Below are the code and all the weights of a small trained network. Each question names an input and a target symbol and asks about switching units off, where a switched-off unit gives its printed mean instead of its output.

import numpy as np


def w(rows, s, z=0):
    codes = np.array(rows[::2]) - 128.0
    scale = np.full(codes.shape[1], s)
    scale[-1] = z or s
    return codes * scale


def f(y):
    return y / 2 * (1 + np.tanh(0.7978845608 * (y + 0.044715 * y**3)))


def softmax(a):
    e = np.exp(a - a.max(-1, keepdims=True))
    return e / e.sum(-1, keepdims=True)


def log_softmax(a):
    a = a - a.max(-1, keepdims=True)
    return a - np.log(np.exp(a).sum(-1, keepdims=True))


def net(x, mask):
    ids = ['εζθλμξσφω'.index(c) for c in x.split()]
    T = len(ids)
    res = E[ids] + P[:T]
    u = 0
    for l in range(2):
        q, k, v = (res @ M[l].T for M in (Q, K, V))
        z = softmax(np.where(np.tri(T) > 0, q @ k.T / 4**0.5, -1e9)) @ v
        res = res + np.where(mask[u], z, O[l][:, -1]) @ O[l][:, :-1]
        u += 1
        y = f(res @ A[l][:, :-1].T + A[l][:, -1])
        res = res + np.where(mask[u : u + 4], y, B[l][:, -1]) @ B[l][:, :-1]
        u += 4
    return log_softmax(res[-1] @ U[:, :-1].T + U[:, -1])


Q, K, V, O, A, B = {}, {}, {}, {}, {}, {}
E = w([
[194,133,116,193,66,139,108,71],'ε',
[147,230,122,108,120,161,69,175],'ζ',
[130,123,48,214,94,149,126,175],'θ',
[197,193,142,137,112,110,166,120],'λ',
[107,54,86,149,105,132,112,67],'μ',
[137,94,101,177,94,88,45,121],'ξ',
[134,174,166,91,142,97,138,88],'σ',
[60,148,113,96,145,125,154,149],'φ',
[11,114,172,100,170,114,74,73],'ω',
],0.011)
P = w([
[124,121,161,125,31,234,138,97],'0',
[164,139,102,99,134,140,84,121],'1',
[135,123,210,166,122,130,82,193],'2',
[85,247,86,131,72,101,108,56],'3',
[137,125,90,114,174,85,123,137],'4',
[104,91,201,184,174,91,122,204],'5',
[84,221,71,133,120,50,136,88],'6',
],0.014)
Q[0] = w([
[130,191,43,128,96,88,134,103],'0.h1',
[137,124,157,127,178,138,113,177],'0.h1',
[75,150,155,149,116,100,131,102],'0.h1',
[110,73,253,134,155,163,118,151],'0.h1',
],0.019)
K[0] = w([
[95,121,121,127,187,28,152,137],'0.h1',
[141,150,147,164,53,175,167,100],'0.h1',
[39,109,155,55,169,147,127,127],'0.h1',
[139,138,149,111,65,252,102,124],'0.h1',
],0.014)
V[0] = w([
[213,132,156,172,125,59,43,70],'0.h1',
[20,130,146,38,187,101,22,133],'0.h1',
[109,99,28,227,81,152,52,161],'0.h1',
[80,21,161,136,114,132,129,2],'0.h1',
],0.0084)
O[0] = w([
[190,81,192,162,116,38,180,199,65],'0.h1',
[77,43,142,1,115,119,39,186,212],'0.h1',
[250,99,79,153,215,155,51,144,253],'0.h1',
[121,86,182,155,121,57,17,51,152],'0.h1',
],0.0086,0.0018)
A[0] = w([
[96,101,98,69,166,158,68,56,171],'0.n1',
[100,253,208,171,81,92,97,153,112],'0.n2',
[118,53,196,64,55,87,86,157,105],'0.n3',
[8,147,115,58,40,124,144,32,1],'0.n4',
],0.0071,0.0041)
B[0] = w([
[166,206,95,110,128,103,199,62,241],'0.n1',
[61,3,96,175,143,111,206,99,223],'0.n2',
[132,36,111,96,218,215,175,101,212],'0.n3',
[219,98,161,169,15,58,148,192,254],'0.n4',
],0.0073,0.0068)
Q[1] = w([
[161,72,142,81,116,73,94,136],'1.h1',
[125,111,208,150,197,211,93,175],'1.h1',
[126,150,104,106,94,125,158,201],'1.h1',
[158,184,2,70,145,52,130,120],'1.h1',
],0.0084)
K[1] = w([
[136,87,158,112,128,89,96,167],'1.h1',
[177,109,171,131,127,234,102,117],'1.h1',
[124,156,103,143,131,123,163,215],'1.h1',
[86,187,53,118,243,2,102,168],'1.h1',
],0.0095)
V[1] = w([
[130,94,67,146,175,229,194,109],'1.h1',
[230,82,149,174,119,182,106,213],'1.h1',
[147,201,77,163,114,220,126,3],'1.h1',
[174,86,111,154,159,2,171,164],'1.h1',
],0.0053)
O[1] = w([
[117,67,77,82,127,117,205,114,155],'1.h1',
[253,111,128,104,148,124,149,158,156],'1.h1',
[100,98,125,77,142,42,126,82,253],'1.h1',
[178,140,116,220,145,165,151,99,138],'1.h1',
],0.0072,0.0049)
A[1] = w([
[113,30,148,169,198,90,100,107,2],'1.n1',
[190,90,150,94,201,254,168,201,48],'1.n2',
[180,106,167,238,110,126,126,162,127],'1.n3',
[43,127,205,182,72,121,185,125,105],'1.n4',
],0.0076,0.0064)
B[1] = w([
[164,226,67,95,2,185,185,173,227],'1.n1',
[2,141,100,212,30,71,121,82,211],'1.n2',
[67,142,207,136,175,217,138,158,254],'1.n3',
[172,95,52,185,129,180,23,165,240],'1.n4',
],0.0082,0.0049)
U = w([
[73,153,136,149,191,105,60,49,181],'ε',
[115,163,92,48,131,253,148,129,137],'ζ',
[128,1,193,112,122,27,146,188,221],'θ',
[135,188,135,132,46,70,113,157,130],'λ',
[81,93,148,158,116,180,97,147,94],'μ',
[214,127,58,115,165,130,95,134,81],'ξ',
[183,160,188,120,178,136,78,153,191],'σ',
[124,174,173,145,119,141,213,103,91],'φ',
[98,92,57,174,131,110,164,103,2],'ω',
],0.0087,0.0071)

Each question gives the input, a string of symbols that net reads in full, and the target symbol t.
The units are the heads (4 rows each of Q, K, V and O) and the neurons (one row each of A and B). Each row of codes is followed by its name. A weight is (code - 128) times the scale printed after its matrix; where a second scale follows, it is the last column's (O, A, B and U).
mask holds one flag per unit, layer by layer, with each layer's heads first. A switched-off unit (its flag False) gives its mean, the last column of its rows in O or B, instead of its output. The means were averaged over made-up inputs and are rounded, as every weight is.
A unit's drop is (log p(t) with every unit on - log p(t) with that unit switched off) / (log p(t) with every unit on - log p(t) with every unit switched off).
The circuit of an input: a set's keep is (log p(t) with only the set's units on - log p(t) with every unit switched off) / (log p(t) with every unit on - log p(t) with every unit switched off). Starting from all 10 units, units are removed one at a time, each time the one whose removal leaves the highest keep (on an exact tie, the one counted first), for as long as the keep stays at least 0.8.
units of the circuit, in order: the units of the circuit, biggest drop first
unit that matters most: the unit with the biggest drop
top k neurons: the k neurons with the biggest drops, biggest first
top k neurons in layer l: the k neurons of layer l with the biggest drops, biggest first
input ω ζ φ λ ξ φ, target ζ: unit that matters most => 0.n3
input ω φ ζ φ θ ζ, target ζ: units of the circuit, in order => 0.n3; 1.n1; 0.h1
input ζ μ θ ζ ζ, target λ: units of the circuit, in order => 1.n2; 0.h1; 0.n2; 1.h1
input ξ ζ ζ, target σ: units of the circuit, in order => 0.h1; 1.n3
input μ φ θ, target λ: units of the circuit, in order => 1.n1; 0.h1; 1.h1
input λ λ φ, target ω: units of the circuit, in order => 0.h1; 0.n2; 1.n4
input ω ζ ω, target ζ: units of the circuit, in order => 0.n3; 1.n1; 0.h1
input ε ε μ ξ, target σ: units of the circuit, in order => 0.h1; 1.h1; 1.n3
input σ ω φ, target μ: top 3 neurons in layer 0 => 0.n2; 0.n4; 0.n1
input σ ω ε, target μ: units of the circuit, in order => 0.h1; 0.n2; 1.n4; 1.n3
input λ ω θ, target ω: top 3 neurons => 0.n2; 0.n4; 1.n4
input σ λ ω ε, target θ: top 2 neurons in layer 0 => 0.n3; 0.n4
input ζ ε σ σ θ, target ω: units of the circuit, in order => 1.n2; 0.h1; 1.h1
input θ ω ξ ξ, target θ: units of the circuit, in order => 0.h1
input λ θ ζ ζ λ λ, target ω: top 3 neurons => 0.n2; 1.n4; 0.n4
input ζ μ ε ζ, target ε: units of the circuit, in order => 0.n4; 0.h1; 1.n1
input ω μ λ λ σ θ λ, target μ: top 3 neurons => 1.n4; 1.n3; 0.n2
input λ φ ζ φ φ μ ω, target θ: top 3 neurons in layer 0 => 0.n3; 0.n4; 0.n1
input λ μ ζ λ σ σ λ, target μ: top 3 neurons in layer 0 => 0.n2; 0.n4; 0.n1
input ε ζ μ θ, target ε: top 3 neurons => 0.n4; 0.n3; 1.n1
input ξ ζ ζ ω ω ε, target σ: top 2 neurons in layer 0 => 0.n3; 0.n2
